Below is a small trained network, with its code and all its weights. Each question gives an input and a target symbol and asks what happens when units are switched off, that is, made to give their printed mean instead of their output.

import numpy as np


def w(rows, s, z=0):
    codes = np.array(rows[::2]) - 128.0
    scale = np.full(codes.shape[1], s)
    scale[-1] = z or s
    return codes * scale


def f(y):
    return np.maximum(y, 0)


def softmax(a):
    e = np.exp(a - a.max(-1, keepdims=True))
    return e / e.sum(-1, keepdims=True)


def log_softmax(a):
    a = a - a.max(-1, keepdims=True)
    return a - np.log(np.exp(a).sum(-1, keepdims=True))


def net(x, mask):
    ids = ['ΘΦζλμσψω'.index(c) for c in x.split()]
    T = len(ids)
    res = E[ids] + P[:T]
    u = 0
    for l in range(3):
        r = res
        for j in range(2):
            rows = slice(2 * j, 2 * j + 2)
            q, k, v = (r @ M[l][rows].T for M in (Q, K, V))
            z = softmax(np.where(np.tri(T) > 0, q @ k.T / 2**0.5, -1e9)) @ v
            o = O[l][rows]
            res = res + np.where(mask[u + j], z, o[:, -1]) @ o[:, :-1]
        u += 2
        y = f(res @ A[l][:, :-1].T + A[l][:, -1])
        res = res + np.where(mask[u : u + 8], y, B[l][:, -1]) @ B[l][:, :-1]
        u += 8
    return log_softmax(res[-1] @ U[:, :-1].T + U[:, -1])


Q, K, V, O, A, B = {}, {}, {}, {}, {}, {}
E = w([
[86,65,147],'Θ',
[117,136,48],'Φ',
[153,242,116],'ζ',
[126,113,36],'λ',
[70,166,232],'μ',
[17,105,133],'σ',
[171,37,102],'ψ',
[255,177,122],'ω',
],0.017)
P = w([
[2,41,13],'0',
[25,21,61],'1',
[53,34,81],'2',
[46,24,101],'3',
[64,34,122],'4',
[81,34,129],'5',
[66,42,173],'6',
[101,43,175],'7',
[112,39,201],'8',
[116,41,178],'9',
[105,30,164],'10',
],0.003)
Q[0] = w([
[115,126,244],'L0H1',
[150,61,179],'L0H1',
[202,199,127],'L0H2',
[89,222,143],'L0H2',
],0.011)
K[0] = w([
[67,173,142],'L0H1',
[53,99,230],'L0H1',
[227,81,68],'L0H2',
[39,83,2],'L0H2',
],0.009)
V[0] = w([
[61,103,195],'L0H1',
[1,14,249],'L0H1',
[254,206,133],'L0H2',
[124,173,241],'L0H2',
],0.004)
O[0] = w([
[110,135,107,156],'L0H1',
[253,109,213,254],'L0H1',
[146,121,161,27],'L0H2',
[98,72,130,30],'L0H2',
],0.0062,0.00083)
A[0] = w([
[155,122,124,166],'L0N1',
[124,167,132,90],'L0N2',
[81,191,86,117],'L0N3',
[132,184,44,137],'L0N4',
[12,159,255,224],'L0N5',
[139,56,153,156],'L0N6',
[119,185,61,254],'L0N7',
[143,3,168,64],'L0N8',
],0.0082,0.0031)
B[0] = w([
[153,177,3,161],'L0N1',
[22,194,114,140],'L0N2',
[197,18,101,182],'L0N3',
[132,59,88,205],'L0N4',
[126,199,57,255],'L0N5',
[97,80,114,192],'L0N6',
[214,171,83,227],'L0N7',
[102,32,143,208],'L0N8',
],0.005,0.0058)
Q[1] = w([
[207,66,106],'L1H1',
[35,163,3],'L1H1',
[229,105,48],'L1H2',
[194,126,56],'L1H2',
],0.0057)
K[1] = w([
[161,236,126],'L1H1',
[137,2,66],'L1H1',
[206,60,230],'L1H2',
[181,79,221],'L1H2',
],0.006)
V[1] = w([
[209,168,176],'L1H1',
[235,64,208],'L1H1',
[2,155,76],'L1H2',
[27,154,91],'L1H2',
],0.0082)
O[1] = w([
[130,224,134,4],'L1H1',
[105,126,161,70],'L1H1',
[75,83,130,35],'L1H2',
[99,254,155,25],'L1H2',
],0.0093,0.0021)
A[1] = w([
[157,13,120,4],'L1N1',
[159,94,170,184],'L1N2',
[2,112,224,146],'L1N3',
[219,138,144,152],'L1N4',
[206,152,59,55],'L1N5',
[108,130,90,150],'L1N6',
[200,24,82,157],'L1N7',
[159,72,48,119],'L1N8',
],0.0096,0.0041)
B[1] = w([
[132,180,126,192],'L1N1',
[196,194,82,156],'L1N2',
[173,113,85,178],'L1N3',
[171,63,157,180],'L1N4',
[96,95,51,198],'L1N5',
[156,52,168,152],'L1N6',
[150,255,251,252],'L1N7',
[112,168,216,218],'L1N8',
],0.0057,0.015)
Q[2] = w([
[140,161,162],'L2H1',
[130,255,146],'L2H1',
[70,143,123],'L2H2',
[16,37,178],'L2H2',
],0.01)
K[2] = w([
[135,89,107],'L2H1',
[192,110,155],'L2H1',
[122,131,132],'L2H2',
[141,255,211],'L2H2',
],0.011)
V[2] = w([
[37,226,181],'L2H1',
[48,216,136],'L2H1',
[115,163,8],'L2H2',
[254,193,120],'L2H2',
],0.0068)
O[2] = w([
[100,252,125,88],'L2H1',
[187,236,89,36],'L2H1',
[146,90,141,146],'L2H2',
[113,30,255,253],'L2H2',
],0.0069,0.0028)
A[2] = w([
[65,145,109,151],'L2N1',
[167,129,80,14],'L2N2',
[222,162,135,68],'L2N3',
[96,159,78,152],'L2N4',
[107,167,73,254],'L2N5',
[72,128,117,128],'L2N6',
[61,136,5,220],'L2N7',
[170,96,21,81],'L2N8',
],0.014,0.005)
B[2] = w([
[83,249,186,148],'L2N1',
[255,95,136,155],'L2N2',
[16,105,205,250],'L2N3',
[40,99,101,147],'L2N4',
[109,139,66,165],'L2N5',
[91,133,197,146],'L2N6',
[99,21,118,169],'L2N7',
[187,162,122,176],'L2N8',
],0.0073,0.014)
U = w([
[84,192,232,2],'Θ',
[88,181,155,141],'Φ',
[83,196,120,202],'ζ',
[167,16,206,223],'λ',
[9,61,139,71],'μ',
[143,76,91,139],'σ',
[102,202,130,126],'ψ',
[253,191,166,44],'ω',
],0.0072,0.0048)

Each question gives the input, a string of symbols that net reads in full, and the target symbol t.
The units are the heads (2 rows each of Q, K, V and O) and the neurons (one row each of A and B). Each row of codes is followed by its name. A weight is (code - 128) times the scale printed after its matrix; where a second scale follows, it is the last column's (O, A, B and U).
mask holds one flag per unit, layer by layer, with each layer's heads first. A switched-off unit (its flag False) gives its mean, the last column of its rows in O or B, instead of its output. The means were averaged over made-up inputs and are rounded, as every weight is.
A unit's drop is (log p(t) with every unit on - log p(t) with that unit switched off) / (log p(t) with every unit on - log p(t) with every unit switched off).
top k neurons: the k neurons with the biggest drops, biggest first
k most important neurons of layer l: the k neurons of layer l with the biggest drops, biggest first
heads that matter: for each layer, one digit per head in row order, 1 if its drop is at least 0.15 and else 0, layers parted by /
drop of u: that unit's drop, to one decimal
input λ Θ Θ ω λ Θ ω ω, target λ: top 3 neurons	[L1N4; L1N1; L1N7]
input ψ μ ψ Θ, target Θ: heads that matter	00 / 00 / 10
input Θ ζ ζ λ ψ Φ, target Θ: heads that matter	10 / 11 / 10
input ψ μ ζ Φ Θ ζ μ ψ ψ Φ Φ, target Θ: heads that matter	10 / 01 / 10
input ζ μ μ, target ζ: heads that matter	00 / 01 / 10
input ω ψ ω μ, target λ: heads that matter	10 / 01 / 01
input ω μ ω ω Θ μ, target λ: top 2 neurons	[L1N7; L1N5]
input ψ ω ζ, target λ: heads that matter	00 / 01 / 01
input σ λ σ ω σ σ, target λ: heads that matter	10 / 11 / 01
input ω ω λ Φ, target λ: heads that matter	00 / 11 / 11
input μ Φ μ Φ ω ω ω ω ω ζ Φ, target λ: top 4 neurons	[L1N7; L1N4; L1N5; L1N8]
input ζ μ ζ Φ μ μ, target ζ: top 3 neurons	[L0N5; L1N7; L1N4]
input ω ω λ, target λ: most important neuron of layer 0	[L0N7]
input ψ Φ ψ ζ σ ω ζ ζ, target σ: heads that matter	00 / 00 / 01
input ζ Θ ζ ω ω ζ ζ σ ψ ψ, target Θ: heads that matter	10 / 00 / 00
input ω ψ ζ, target λ: top 2 neurons	[L0N3; L0N7]
input ω σ ω ω ψ ω ζ, target σ: top neuron	[L1N7]
input σ ω σ ζ ζ ω Φ ω ζ ζ ψ, target Θ: drop of L0H1	0.3
input Θ σ σ σ λ λ Θ σ Φ μ λ, target ζ: drop of L2N5	0.1
input μ ω ω, target λ: drop of L0N6	0.0
